Below are the code and all the weights of a small trained network. Each question names an input and a class and asks about switching units off, where a switched-off unit gives its printed mean instead of its output.

import numpy as np


def w(rows, s, z=0):
    codes = np.array(rows[::2]) - 128.0
    scale = np.full(codes.shape[1], s)
    scale[-1] = z or s
    return codes * scale


def norm(h):
    return h / np.sqrt((h * h).mean(-1, keepdims=True) + 1e-5)


def f(y):
    return y / 2 * (1 + np.tanh(0.7978845608 * (y + 0.044715 * y**3)))


def log_softmax(a):
    a = a - a.max(-1, keepdims=True)
    return a - np.log(np.exp(a).sum(-1, keepdims=True))


def net(x, mask):
    res = np.array(x, float).reshape(1, 2) / 4 @ E
    u = 0
    for l in range(3):
        y = f(norm(res) @ A[l][:, :-1].T + A[l][:, -1])
        res = res + np.where(mask[u : u + 7], y, B[l][:, -1]) @ B[l][:, :-1]
        u += 7
    return log_softmax(norm(res)[-1] @ U[:, :-1].T + U[:, -1])


A, B = {}, {}
E = w([
[87,92,119,133,221,164,3,51],'x0',
[88,116,118,162,2,72,73,115],'x1',
],0.0041)
A[0] = w([
[122,229,81,153,124,80,138,176,185],'0.n1',
[90,53,120,163,202,92,81,139,204],'0.n2',
[163,220,95,147,70,122,159,68,118],'0.n3',
[101,121,87,253,180,79,105,208,3],'0.n4',
[109,58,122,88,85,92,70,143,108],'0.n5',
[120,105,190,138,224,25,186,125,194],'0.n6',
[208,97,99,55,118,100,169,251,95],'0.n7',
],0.004,0.0015)
B[0] = w([
[132,167,142,157,152,126,79,159,177],'0.n1',
[101,151,93,150,116,82,225,149,238],'0.n2',
[165,78,123,180,125,189,93,158,151],'0.n3',
[132,202,96,105,117,144,162,89,94],'0.n4',
[154,51,161,116,168,68,157,108,163],'0.n5',
[186,48,129,180,67,93,180,171,200],'0.n6',
[94,169,181,132,118,129,1,121,255],'0.n7',
],0.0059,0.0022)
A[1] = w([
[147,186,87,83,57,154,142,181,9],'1.n1',
[107,239,163,67,128,126,161,168,32],'1.n2',
[172,82,121,168,139,58,217,125,143],'1.n3',
[107,87,38,144,154,157,126,84,92],'1.n4',
[172,116,166,75,152,203,157,137,202],'1.n5',
[189,132,136,102,189,204,141,58,86],'1.n6',
[153,125,97,2,137,72,126,143,76],'1.n7',
],0.0071,0.0015)
B[1] = w([
[81,132,54,156,231,210,149,143,184],'1.n1',
[53,118,110,86,59,138,230,54,190],'1.n2',
[172,71,202,220,119,143,56,223,237],'1.n3',
[124,245,123,159,57,208,183,253,254],'1.n4',
[147,47,144,142,106,95,31,96,252],'1.n5',
[74,132,92,48,39,77,114,26,226],'1.n6',
[104,14,91,219,116,142,96,188,103],'1.n7',
],0.0058,0.0028)
A[2] = w([
[102,173,68,130,194,162,200,172,174],'2.n1',
[99,3,150,138,30,63,178,31,3],'2.n2',
[105,27,40,205,55,104,124,152,154],'2.n3',
[120,94,86,184,130,28,168,158,55],'2.n4',
[98,134,125,86,151,119,56,116,225],'2.n5',
[78,230,107,131,90,143,246,118,208],'2.n6',
[108,144,196,182,84,58,163,126,154],'2.n7',
],0.0056,0.0017)
B[2] = w([
[112,238,133,99,103,200,118,45,186],'2.n1',
[216,162,96,56,126,77,70,90,208],'2.n2',
[106,157,134,41,125,142,145,41,218],'2.n3',
[254,117,139,51,115,135,74,122,134],'2.n4',
[207,119,187,113,97,136,164,188,164],'2.n5',
[121,208,47,86,92,199,162,74,255],'2.n6',
[171,69,170,134,160,99,92,137,188],'2.n7',
],0.0072,0.0049)
U = w([
[75,220,77,69,48,196,153,79,253],'0',
[218,94,168,15,60,77,34,73,197],'1',
[180,95,226,173,120,124,44,205,237],'2',
[93,50,63,121,230,83,201,181,3],'3',
[72,99,150,217,253,96,154,105,3],'4',
[36,98,61,211,180,60,185,163,3],'5',
[36,52,91,201,180,96,170,130,3],'6',
],0.0073,0.0034)

Each question gives the input, the list of numbers given to net, and the class t.
The units are the neurons (one row each of A and B). Each row of codes is followed by its name. A weight is (code - 128) times the scale printed after its matrix; where a second scale follows, it is the last column's (A, B and U).
mask holds one flag per neuron, layer by layer. A switched-off neuron (its flag False) gives its mean, the last column of its row in B, instead of its output. The means were averaged over made-up inputs and are rounded, as every weight is.
A unit's drop is (log p(t) with every unit on - log p(t) with that unit switched off) / (log p(t) with every unit on - log p(t) with every unit switched off).
The circuit of an input: a set's keep is (log p(t) with only the set's units on - log p(t) with every unit switched off) / (log p(t) with every unit on - log p(t) with every unit switched off). Starting from the 12 units with the biggest drops (on a tie, the unit counted first), units are removed one at a time, each time the one whose removal leaves the highest keep (on an exact tie, the one counted first), for as long as the keep stays at least 0.8.
circuit, biggest first: the units of the circuit, biggest drop first
unit that matters most: the unit with the biggest drop
top k neurons: the k neurons with the biggest drops, biggest first
k most important neurons of layer l: the k neurons of layer l with the biggest drops, biggest first
drop when u is switched off: that unit's drop, to one decimal
input [-1,3], class 2: circuit, biggest first : [2.n6, 1.n2]
input [-6,-8], class 1: unit that matters most : 1.n5
input [-3,2], class 2: 2 most important neurons of layer 0 : [0.n3, 0.n2]
input [0,-2], class 2: top 2 neurons : [0.n6, 1.n3]
input [-5,-7], class 1: top 3 neurons : [1.n5, 1.n2, 1.n4]
input [-6,-7], class 1: circuit, biggest first : [1.n5, 1.n4]
input [-3,0], class 2: top 3 neurons : [0.n2, 0.n3, 0.n7]
input [1,0], class 2: circuit, biggest first : [1.n3, 0.n7]
input [0,2], class 2: 2 most important neurons of layer 1 : [1.n3, 1.n6]
input [-3,-2], class 2: top 2 neurons : [0.n2, 0.n3]
input [-2,-4], class 1: 4 most important neurons of layer 1 : [1.n4, 1.n2, 1.n5, 1.n3]
input [-4,-6], class 1: top 2 neurons : [1.n5, 1.n2]
input [-4,6], class 1: top 4 neurons : [1.n4, 0.n5, 2.n3, 2.n6]
input [1,-3], class 2: top 2 neurons : [0.n6, 1.n3]
input [-2,3], class 2: top 2 neurons : [1.n2, 1.n4]
input [-4,-5], class 1: 2 most important neurons of layer 1 : [1.n4, 1.n5]
input [3,-7], class 1: unit that matters most : 1.n6
input [1,1], class 2: top 2 neurons : [1.n3, 0.n7]
input [1,-2], class 2: drop when 1.n3 is switched off : 0.6
input [2,-6], class 1: drop when 1.n6 is switched off : 1.1
input [-1,-8], class 1: drop when 1.n6 is switched off : 0.1
input [2,-8], class 1: top neuron : [1.n6]
